Rows, each followed by one of two labels for a hidden trait (new trait and labels in each part)
[  4   4  10  -3  -2 -12   3  -6  -7   1   6   1  10  -6  13   3  12  -3
  -5  -3  -2  -9   3   3   1 -12] => FD
[  0  -6 -22  -4 -20  16  17  -8  -4  11 -11   6 -10  17  -3  -1 -12   1
  -5   6  -5  15   7   8   5   9] => Sr
[ 10  -7 -15   5   0   9  -9   7   2  -8  -6  -2  -8   5 -11   3 -13   2
   4   1  -1   6   2 -10  -3  10] => FD
[-22   1  -9 -12  -7   3  10 -15   7  -4  -4   3   0  14  -2  -1 -24   4
 -16  -8   2   0 -14  14   3   8] => Sr
[ 46  -4   8   0 -26   1  19  -2 -23  28  -4  -2  -5  11  -5 -10  20 -29
 -12  10 -18  18  47   1   6   2] => Sr
[ -8  -1   1   5   1  14   4  13   3  18  -4   3 -12  -6 -14 -13  11   0
  20  13   3  14  10   2   3   7] => FD
[ 22  -2   4   1  -9 -10   1  -8 -14  -4   4   0  13  -5  18  13   8  -3
  -9  -3  -8  -7   8  -5   2  -9] => Sr
[-31   6   0 -14  -3  -4  13 -19   5  -5   4   6   9   8  15   4 -15   9
 -17  -9   5 -13 -22  20   4  -8] => Sr
[  0   0  -3 -12 -18   0  18 -16  -9   8  -1   4   4   9  11   0  -2  -5
 -16  -2  -6   1   5  11   9  -2] => Sr
[ -4   4   2 -12  -7  -9   9 -18  -4  -5   4   2  11   4  15   9  -3   0
 -16  -7  -2 -10  -8  10   2 -11] => Sr
[ 17  -8 -14  11   2   8 -10  13  -3  -2  -4  -1  -4  -5  -3   6   2   5
  12   6  -3   9  18 -19  -2   6] => FD
[ -7   0  -4  -9 -14   1  12 -15   3   1  -4   0   6  20   2  -4 -17  -7
 -20  -5  -2   3  -7  14   4   6] => Sr
[  1   1  -3 -11 -10  -6   7 -17  -2 -10   0   1   8  15  13   7 -10  -3
 -22  -9  -5  -5  -9   7   3  -5] => Sr
[ 20  -1   3   2  -3  -9   0   0 -12  -2   4  -1  10  -8  18  11  15  -3
  -1  -1  -6  -6  15  -8  -1  -7] => FD
[ 10   0  -2  -8 -14  -3   9 -12  -9   0   1   1  10  10  15   7  -1  -5
 -16  -3  -7  -4   4   3   5  -6] => Sr
[  4  -9 -20   2 -10  17   8   3   4   9 -13   0 -15  20 -25  -8 -17  -6
  -8   5  -4  19   9  -1   3  17] => FD
[ -7  -4 -12   1   0  11   4   4   4   5  -5   3  -9   3  -7  -1  -6   5
  10   7   1   9   6  -1   1  10] => FD
[ 19  -5  -4   8  -9  17  14  17  -7  37 -13  -1 -23   2 -37 -24  19 -19
  15  20  -7  30  36  -2   6  15] => FD
[ 12  -3   0   9  10  -1 -14  13  -3  -9   4  -2   6 -13   6  10   3   7
  11   1   0  -6   1 -17  -5  -3] => FD
[ 16   0   4  -4 -12  -7   4 -14  -9  -4   3  -1   9   6  14   6  -3  -7
 -16  -5  -7  -7   3   3   2  -7] => Sr
[ 17  -6 -10  12   5   5 -13   6  -3  -5  -1  -2  -2 -10  -3   8  -1   6
  19   6  -2   2   7 -18  -3   1] => FD
[  5   3   9   5  13 -11 -16   3  -2 -17   8  -2  13 -15  22  16   4  10
   3  -4   2 -18  -9 -10  -7 -11] => FD
[-18  -4 -19  -4  -4   8   1  -7  10  -8  -7   3  -7  15  -3   4 -20  10
  -4  -3   3   4 -15   3   2   6] => FD
[ 27 -11 -25   9   0  11 -15   4  -1 -20  -8  -4  -3  11   1  14 -21   3
  -5  -4  -7   4   1 -21  -4  17] => FD
[ -8  -4 -17  -4  -3   4  -1  -5   5 -14  -3   3   3   7   8  11 -21  11
  -4  -5   1  -3 -13  -3  -1   4] => Sr
[-17  -2 -18  -6  -3  11   8  -8  10  -2  -6   2  -8  16  -3  -2 -16   3
  -9  -3   2   8  -7   7   3  12] => Sr
[ 23  -2   1   5  -5  -5   0   5 -14   3   4   1   8  -9  18   9  23  -1
   2   5  -7  -3  16  -9   0 -11] => FD
[  7  -1   2   7   7   2  -8  12  -4  -2   5   0   7 -17   8  10  15   9
  12   2   0  -6   5 -11  -1  -6] => FD
[ 14  -8 -19   3  -6   8   1  -1  -1  -3  -7  -1  -7  10  -6   5 -17   0
  -2   3  -5   8   6  -9  -1  13] => FD
[ 15  -9 -19   8   2  11  -4  10  -2   1  -7   0  -9   3 -12   4  -1   3
  10   6  -4  12   9 -13   0   8] => FD
[-21   2 -11 -14  -8   1   6 -20   8 -10  -1   4   5  13  11   5 -24   7
 -15 -12   2  -6 -23  13   1   2] => Sr
[ 50 -11 -11  14  -2  -2 -13  14 -18  -7   0  -4   8  -7  16  19  12  -2
   7   4 -12   2  20 -29  -2  -3] => FD
[ 10  -7 -17   2  -5   5  -2   3   1  -4  -7   0  -8  10 -10   2 -13   1
  -1   2  -4   9   5  -9  -1  12] => FD
[ -3  -1  -2 -10 -13  -2   8 -17   2  -7  -2  -1   2  21  -2   0 -14  -8
 -23 -12  -4  -2  -9  11   1   2] => Sr
[  8  -7 -13   9   6   6  -9  14   0  -5  -4   0  -4  -2   1   5  -4   6
  14   3   0   6   7 -14  -2   5] => FD
[ -8  -3 -15  -7  -9   1   3 -14   7  -9  -6   0  -4  20  -5   3 -27   0
 -16  -8  -1   2 -16   7  -1   8] => Sr
[  5   2  12  -3  -7 -11   5  -4 -10   6   6   1   8  -9  15   4  13  -3
  -1  -1  -3  -5  11   3   3 -10] => FD
[ 17  -4  -1  10   4   5   0  16 -10  10  -1   1  -2 -14  -3   3  15   0
  21  11  -4   8  21 -11   2  -1] => FD
[ -2   1   6   5   8   0  -3  14  -1   9   1   0  -3 -14  -5  -4  21   1
  21   8   3   4  13  -4  -2  -1] => FD
[  3  -3  -7   7  15   0 -17  10   2 -17   3   0   5 -13  13  15   1  15
  14  -2   4  -9 -12 -16  -5  -5] => FD
[ -2   3  12  -8  -6  -9   9 -10  -6   3   6   2   8  -3  20   3   6  -3
  -7  -5  -2  -8  -1  10   4  -9] => Sr
[ 27  -4   6  12  -7   2   1  12 -16  16   0  -1  -1 -10   1   0  23  -7
  12  10  -8   9  26  -7   2  -3] => FD
[  3  -2  -9   7   6   8  -8  13   1  -1  -1   1  -2 -12  -1   4   3   8
  15   6   3   3   3 -12  -3   2] => FD
[  2  -4 -11   0  -8   4   4  -1   1   4  -7  -1  -7  13 -10  -6 -12  -6
  -3   1  -3  11   4  -1   1   7] => FD
[ 22  -2   4   6  -6  -6   0   8 -15   9   2   0   6 -13  13   7  17  -3
   8   7  -7   0  20  -8   2  -5] => FD

New part:
[ -8 -10   0   4 -12  -5  -3  12  -4   0  -2   1   2   0   0  -3  -2  -5
   0 -19   2  -2   0 -11  -2   0  10   2] => CL
[-39  -9 -13   1 -22   2  -6 -12  -2 -22  -1   2   8   3  -9 -11  -2  -1
   1  -5 -11   1   2 -17   3  10  12   0] => CL
[  5  -7 -12 -15 -38   9  -6  21   0  24   4  10  -9   6  12  -9  -3   9
  -7 -25  -3  -6 -15  -6  -3  -1   2  11] => CL
[-24 -15 -12  11 -35  -2  -8  -4  -5 -25  -5   2   8   0  -3  -1  -4 -10
   3  -7  -6   4  11 -15  -2   5   4   6] => CL
[-14  -5   2  11   1  -5   0   7  -2 -13  -5  -5   3  -9  -5   1   0 -10
   3  -2  -2   0   2  -7   1  -1   3  -5] => Hq
[-31  -8 -14   5 -22   3  -1  -2  -1 -15  -2   4   3  -4  -4  -6  -1  -4
   1  -4 -12  -1  -3 -10   5   5   2   1] => CL
[-42   3  -9 -15   3   9   3  -9   5   6   7   5  -1   5 -10 -26   2  15
  -7  -7 -14  -9 -27 -12  10  12  18  -6] => CL
[-14  -7  -5   7 -12  -1   0  15  -3  -8  -4   0   0 -10   0   1  -1  -8
   2  -9  -5  -1  -3  -8   2  -1   0  -1] => CL
[-15  -9  -9  -5 -27   1 -10  -8  -2  -8   1   3   5  12  -3 -10  -3   3
  -2 -16  -2   1   4 -16  -4   8  13   5] => CL
[ -4   1   0  10   2   1   4  21   1  -5  -5  -4  -5 -17   0   6   1 -10
   3   6  -6   0  -4   7   3  -5  -8  -3] => Hq
[ -7   1   7   9  13  -4   2   9   1  -4  -2  -7  -1 -10  -5   1   2  -7
   3   4  -1  -1  -3   2   0  -1   3  -6] => Hq
[ -9 -10  -5   0 -19  -2  -6   0  -3  -1   1   3   4   9   0 -10  -2   0
  -2 -16   1  -2   1 -13  -5   6  12   5] => CL
[  4  -2  13  -3   6  -7   1   6  -1  19   4   0  -2   3   0  -6   0   1
  -3 -20   7  -6 -10  -4  -3  -2  12  -4] => Hq
[-37  -1 -12   1  -7   6   5   1   2 -10   0   3  -2 -11  -5  -8   1  -1
   0   1 -17  -4 -14  -7  12   4  -3  -5] => Hq
[-38  -9 -14  -3 -27   4  -9 -15  -2 -27  -2   2   9   5  -8 -10  -3   0
   0  -8 -11   3   5 -22   2  10  12   1] => CL
[-14 -10  -3   5 -12  -1  -2  10  -3  -5  -2   2   2  -4  -2  -4  -1  -6
   0 -14  -3  -2  -2 -12   0   1   6   0] => CL
[ -7 -10   1   5 -12  -5  -4  10  -4  -3  -2   0   3   0  -1  -2  -2  -6
   0 -18   2  -2   1 -12  -2   0   9   1] => CL
[ -8 -15 -12   6 -42   0  -9   9  -5 -11  -4   4   3   2   3   0  -4  -7
   1 -14  -3   2   8 -13  -5   2   4   9] => CL
[-16   3  -1  18   8  -2   7   8   1 -18  -7  -6   0 -20  -5  10   2 -14
   6  20  -7   3   6   5   7  -5 -13  -6] => Hq
[ 31 -14  13   1 -14 -11  -6  19  -8  19   0   2  -1   8  10   2  -4  -4
  -2 -36  18  -3   5 -10 -12  -7  10   7] => Hq
[ 11 -11 -11 -18 -48   7 -16   8  -3   8   0   9  -3  13  13  -4  -6   6
  -5 -30   3   1   4 -16  -8   0   2  13] => CL
[-15   4   0  16  11  -2   8   7   1 -18  -6  -7   0 -20  -7   9   3 -13
   6  19  -9   2   3   5   7  -3 -10  -7] => Hq
[-11 -10  -8  -2 -25   1  -7   4  -3  -1   0   2   2   7   0  -8  -3   1
  -2 -16  -3  -2  -2 -12  -4   5  10   6] => CL
[ -5  -7   9   0   3  -9  -1   3  -3   9   1   0   3   6  -3  -7  -1  -1
  -2 -22   7  -4  -3 -12  -3   2  14  -4] => CL
[ -4   2   1  11   3   1   4  21   1  -5  -4  -5  -5 -17   0   7   2  -9
   3   9  -6   0  -4   6   3  -6  -7  -3] => Hq
[ -5 -15  -5  10 -28  -6  -9   6  -6 -11  -3   0   6   5  -1   0  -4  -8
   1 -17   2   2  11 -13  -7   3   8   7] => CL
[-29  -8  -7  12 -12  -1   0  -2  -3 -22  -4   0   4  -8  -5   1  -1 -10
   4  -1  -9   1   3 -10   5   3  -2  -2] => CL
[  1  -8   5   2  -9  -6  -2  16  -3   7  -1   1  -1   0   2  -3  -1  -3
  -2 -21   5  -4  -3  -9  -3  -2   8   1] => CL
[  9  -3  -3  -1 -20   6   2  39   0  19  -2   3 -14 -16  12   4   0  -5
  -2 -14  -4  -5 -14   3   0 -11 -10   3] => Hq
[-15   0   0  18   7  -4   5   3   0 -25  -8  -6   3 -17  -6  10   2 -16
   7  15  -7   4  10  -2   7  -2 -10  -7] => Hq
[ -3  -8   3  -3  -8  -3  -1  15  -3  11   1   2  -2   1   2  -5  -1   0
  -2 -23   3  -5  -8 -10  -1  -1   9   0] => CL
[-10  -6  -9  -9 -23   8  -1  15   0  15   2   7  -6   1   5 -10  -1   6
  -5 -19  -6  -7 -17  -8   1   1   6   4] => CL
[ -7  -9  -5  -3 -21   1  -5   6  -2   7   1   4   0   7   1  -8  -3   2
  -3 -20   0  -3  -5 -11  -3   3  10   5] => CL
[-16  -9  -6   1 -16  -1  -4   0  -2  -4   0   2   4   4  -4  -9  -1  -1
  -1 -11  -3  -2  -2 -12  -1   6  12   2] => CL
[ 31  -5   4  -8 -29   2   0  48  -1  39   0   7 -17  -8  20   6  -2  -1
  -6 -31   6  -8 -17   4  -7 -15  -8   9] => Hq
[-17  -5  -5  11  -8  -1   1  10  -2 -16  -6  -1   0 -13  -1   5   0 -11
   4   0  -7   1   2  -5   5  -3  -7  -3] => Hq
[-36 -11 -16   3 -31   3  -7 -10  -3 -28  -3   4   8   2  -6  -7  -3  -4
   1  -6 -10   3   8 -19   3   8   8   2] => CL
[  0  -6   5   1  -5  -4   0  16  -2  11  -1   0  -2  -2   3  -3  -1  -2
  -2 -20   3  -5  -6  -7  -2  -3   7   0] => CL
[ -7   4   1  16  11  -1   9  17   2 -12  -7  -6  -3 -22  -3  12   3 -13
   5  22  -8   2   3  10   6  -6 -13  -5] => Hq
[  4   6   3  18  15  -1  12  24   2  -1  -5  -7  -6 -22  -2  12   4 -12
   4  24  -6  -1  -3  17   4  -8 -13  -3] => Hq
[ -5  -6  -3  -3 -17   2   0  23  -1  12   0   4  -6  -5   5  -5  -1  -2
  -3 -21  -4  -6 -13  -7   1  -3   4   2] => CL
[-11  -3   0   6  -3   0   2  16   0  -3  -3  -2  -3 -12   0   0   1  -6
   1  -7  -6  -2  -6  -4   3  -3  -1  -4] => Hq
[-23  -7  -8  -1 -13   2  -1   4  -1   1   1   3   1   0  -3 -12   0   1
  -2 -12  -6  -4 -10 -11   3   5  10   0] => CL
[  3 -10   7  -1  -5  -7  -3   6  -4  11   1   1   2   7   1  -5  -2  -1
  -2 -25   9  -4  -2 -11  -4   1  13   1] => CL
[-43   0  -8  -1   3   5   5  -4   2 -10   2   2   0  -7 -10 -15   2   2
  -1   1 -15  -5 -17  -9  12   7   8  -9] => CL
[ 10   5   3   4   7   4   5  30   3  13  -1  -3 -10 -16   3   5   3  -4
   0   4  -4  -4 -13  11   1  -7  -6  -2] => Hq
[ -6  -9  -7   5 -24   2   0  25  -3  -1  -4   3  -5 -12   7   3  -2  -9
   1 -13  -5  -2  -4  -4   0  -5  -6   3] => CL
[-26  -5 -11  -1 -17   5   1   8   0  -3   0   4  -1  -5  -2 -10   0   0
  -2  -8 -11  -5 -11  -9   5   3   4   0] => CL
[  5 -19 -11  -1 -50   0 -20   2  -7 -18  -5   2   7  13   6   4  -7  -6
   0 -24   4   8  23 -21 -11   1   5  12] => CL
[-14  -7 -13  -8 -29   7  -5   9   0   5   2   6  -2   3   2 -11  -2   5
  -4  -9  -7  -4 -10 -10   0   4   7   6] => CL
